Here is a tiny trained network, its code and every weight. The questions are about switching its units off for an input and a class, where a switched-off unit gives its printed mean instead of its output.

import numpy as np


def w(rows, s, z=0):
    codes = np.array(rows[::2]) - 128.0
    scale = np.full(codes.shape[1], s)
    scale[-1] = z or s
    return codes * scale


def norm(h):
    return h / np.sqrt((h * h).mean(-1, keepdims=True) + 1e-5)


def f(y):
    return y / 2 * (1 + np.tanh(0.7978845608 * (y + 0.044715 * y**3)))


def log_softmax(a):
    a = a - a.max(-1, keepdims=True)
    return a - np.log(np.exp(a).sum(-1, keepdims=True))


def net(x, mask):
    res = np.array(x, float).reshape(1, 4) / 4 @ E
    u = 0
    for l in range(2):
        y = f(norm(res) @ A[l][:, :-1].T + A[l][:, -1])
        res = res + np.where(mask[u : u + 9], y, B[l][:, -1]) @ B[l][:, :-1]
        u += 9
    return log_softmax(norm(res)[-1] @ U[:, :-1].T + U[:, -1])


A, B = {}, {}
E = w([
[123,72,116,114,189,75,80],'x0',
[41,182,150,142,107,33,134],'x1',
[155,161,118,103,102,122,3],'x2',
[187,165,194,67,96,151,131],'x3',
],0.0047)
A[0] = w([
[109,129,100,161,142,108,149,66],'L0N0',
[130,79,117,140,186,68,70,152],'L0N1',
[168,47,84,139,155,114,56,170],'L0N2',
[125,217,90,155,106,109,147,114],'L0N3',
[222,94,158,114,151,194,152,251],'L0N4',
[159,188,181,144,57,140,144,96],'L0N5',
[205,136,117,87,93,216,113,73],'L0N6',
[255,162,118,56,102,168,80,49],'L0N7',
[132,188,177,101,64,97,104,101],'L0N8',
],0.0092,0.0029)
B[0] = w([
[149,90,60,105,148,143,152,141],'L0N0',
[75,170,126,129,93,121,2,211],'L0N1',
[81,161,111,239,160,158,109,207],'L0N2',
[184,73,127,117,102,205,79,174],'L0N3',
[112,60,145,153,117,22,141,253],'L0N4',
[84,138,163,200,113,108,73,202],'L0N5',
[164,48,243,69,118,201,167,215],'L0N6',
[217,59,132,125,253,176,191,230],'L0N7',
[184,211,188,109,95,98,112,209],'L0N8',
],0.0075,0.0063)
A[1] = w([
[148,114,98,146,185,112,5,174],'L1N0',
[143,89,49,136,163,157,182,78],'L1N1',
[156,102,90,119,140,69,238,42],'L1N2',
[250,86,168,187,148,194,178,137],'L1N3',
[168,70,95,44,52,167,97,4],'L1N4',
[172,167,199,118,151,134,179,208],'L1N5',
[130,253,206,101,92,98,72,58],'L1N6',
[96,118,172,198,50,154,156,125],'L1N7',
[83,201,65,170,69,221,101,61],'L1N8',
],0.0069,0.0026)
B[1] = w([
[115,222,67,201,188,116,146,226],'L1N0',
[83,217,153,71,141,171,126,151],'L1N1',
[194,119,129,126,231,152,126,163],'L1N2',
[135,145,87,104,97,1,134,254],'L1N3',
[85,84,162,177,135,131,109,113],'L1N4',
[141,110,38,133,121,90,109,201],'L1N5',
[189,193,69,39,91,99,213,239],'L1N6',
[69,133,100,106,114,92,33,175],'L1N7',
[93,10,167,100,132,93,163,169],'L1N8',
],0.0072,0.0052)
U = w([
[74,145,75,171,169,79,106,236],'0',
[104,151,115,65,190,249,208,46],'1',
[179,247,134,68,48,106,104,153],'2',
[82,59,161,99,43,131,111,105],'3',
[220,33,189,101,165,88,191,121],'4',
[165,175,146,175,172,250,89,4],'5',
],0.018,0.0046)

Each question gives the input, the list of numbers given to net, and the class t.
The units are the neurons (one row each of A and B). Each row of codes is followed by its name. A weight is (code - 128) times the scale printed after its matrix; where a second scale follows, it is the last column's (A, B and U).
mask holds one flag per neuron, layer by layer. A switched-off neuron (its flag False) gives its mean, the last column of its row in B, instead of its output. The means were averaged over made-up inputs and are rounded, as every weight is.
A unit's drop is (log p(t) with every unit on - log p(t) with that unit switched off) / (log p(t) with every unit on - log p(t) with every unit switched off).
The circuit of an input: a set's keep is (log p(t) with only the set's units on - log p(t) with every unit switched off) / (log p(t) with every unit on - log p(t) with every unit switched off). Starting from the 12 units with the biggest drops (on a tie, the unit counted first), units are removed one at a time, each time the one whose removal leaves the highest keep (on an exact tie, the one counted first), for as long as the keep stays at least 0.8.
circuit, biggest first: the units of the circuit, biggest drop first
top k neurons: the k neurons with the biggest drops, biggest first
k most important neurons of layer l: the k neurons of layer l with the biggest drops, biggest first
drop when u is switched off: that unit's drop, to one decimal
input [4,6,-4,2], class 2: circuit, biggest first => (L0N7, L0N4)
input [-1,2,3,8], class 4: circuit, biggest first => (L0N7)
input [-8,0,-8,7], class 3: circuit, biggest first => (L0N5, L1N7, L1N0)
input [8,2,5,7], class 0: 3 most important neurons of layer 0 => (L0N7, L0N2, L0N6)
input [-6,-6,4,-8], class 4: 2 most important neurons of layer 1 => (L1N0, L1N3)
input [-4,6,-7,-2], class 1: top 3 neurons => (L0N8, L0N1, L0N0)
input [-4,1,-8,-2], class 1: 2 most important neurons of layer 0 => (L0N8, L0N6)
input [-1,1,-7,0], class 1: 3 most important neurons of layer 0 => (L0N6, L0N8, L0N4)
input [3,-3,7,-5], class 5: top 3 neurons => (L1N3, L0N4, L1N5)
input [-1,2,2,-2], class 2: top 4 neurons => (L0N7, L1N6, L0N8, L0N2)
input [1,-5,-6,-4], class 0: top 2 neurons => (L0N6, L0N7)
input [-5,-3,-6,-6], class 1: top 2 neurons => (L1N1, L0N6)
input [1,-2,6,2], class 4: 2 most important neurons of layer 0 => (L0N7, L0N6)
input [-6,0,6,6], class 4: circuit, biggest first => (L0N7)
input [-6,-7,8,-8], class 4: top 2 neurons => (L0N6, L0N7)
input [7,-4,6,0], class 5: top 2 neurons => (L0N1, L0N7)
input [-8,7,-7,-4], class 3: 3 most important neurons of layer 0 => (L0N7, L0N3, L0N4)
input [-8,7,-2,-6], class 3: 2 most important neurons of layer 0 => (L0N7, L0N3)
input [-7,7,-2,-6], class 3: 3 most important neurons of layer 0 => (L0N7, L0N3, L0N4)
input [7,-3,3,3], class 0: circuit, biggest first => (L0N2)
input [4,-6,-6,-1], class 0: top 3 neurons => (L0N2, L0N7, L0N6)
input [-5,-1,-4,3], class 3: drop when L0N7 is switched off => 0.3
input [3,1,7,7], class 4: drop when L0N7 is switched off => 1.7
input [3,-6,-5,-2], class 0: drop when L0N2 is switched off => 0.3
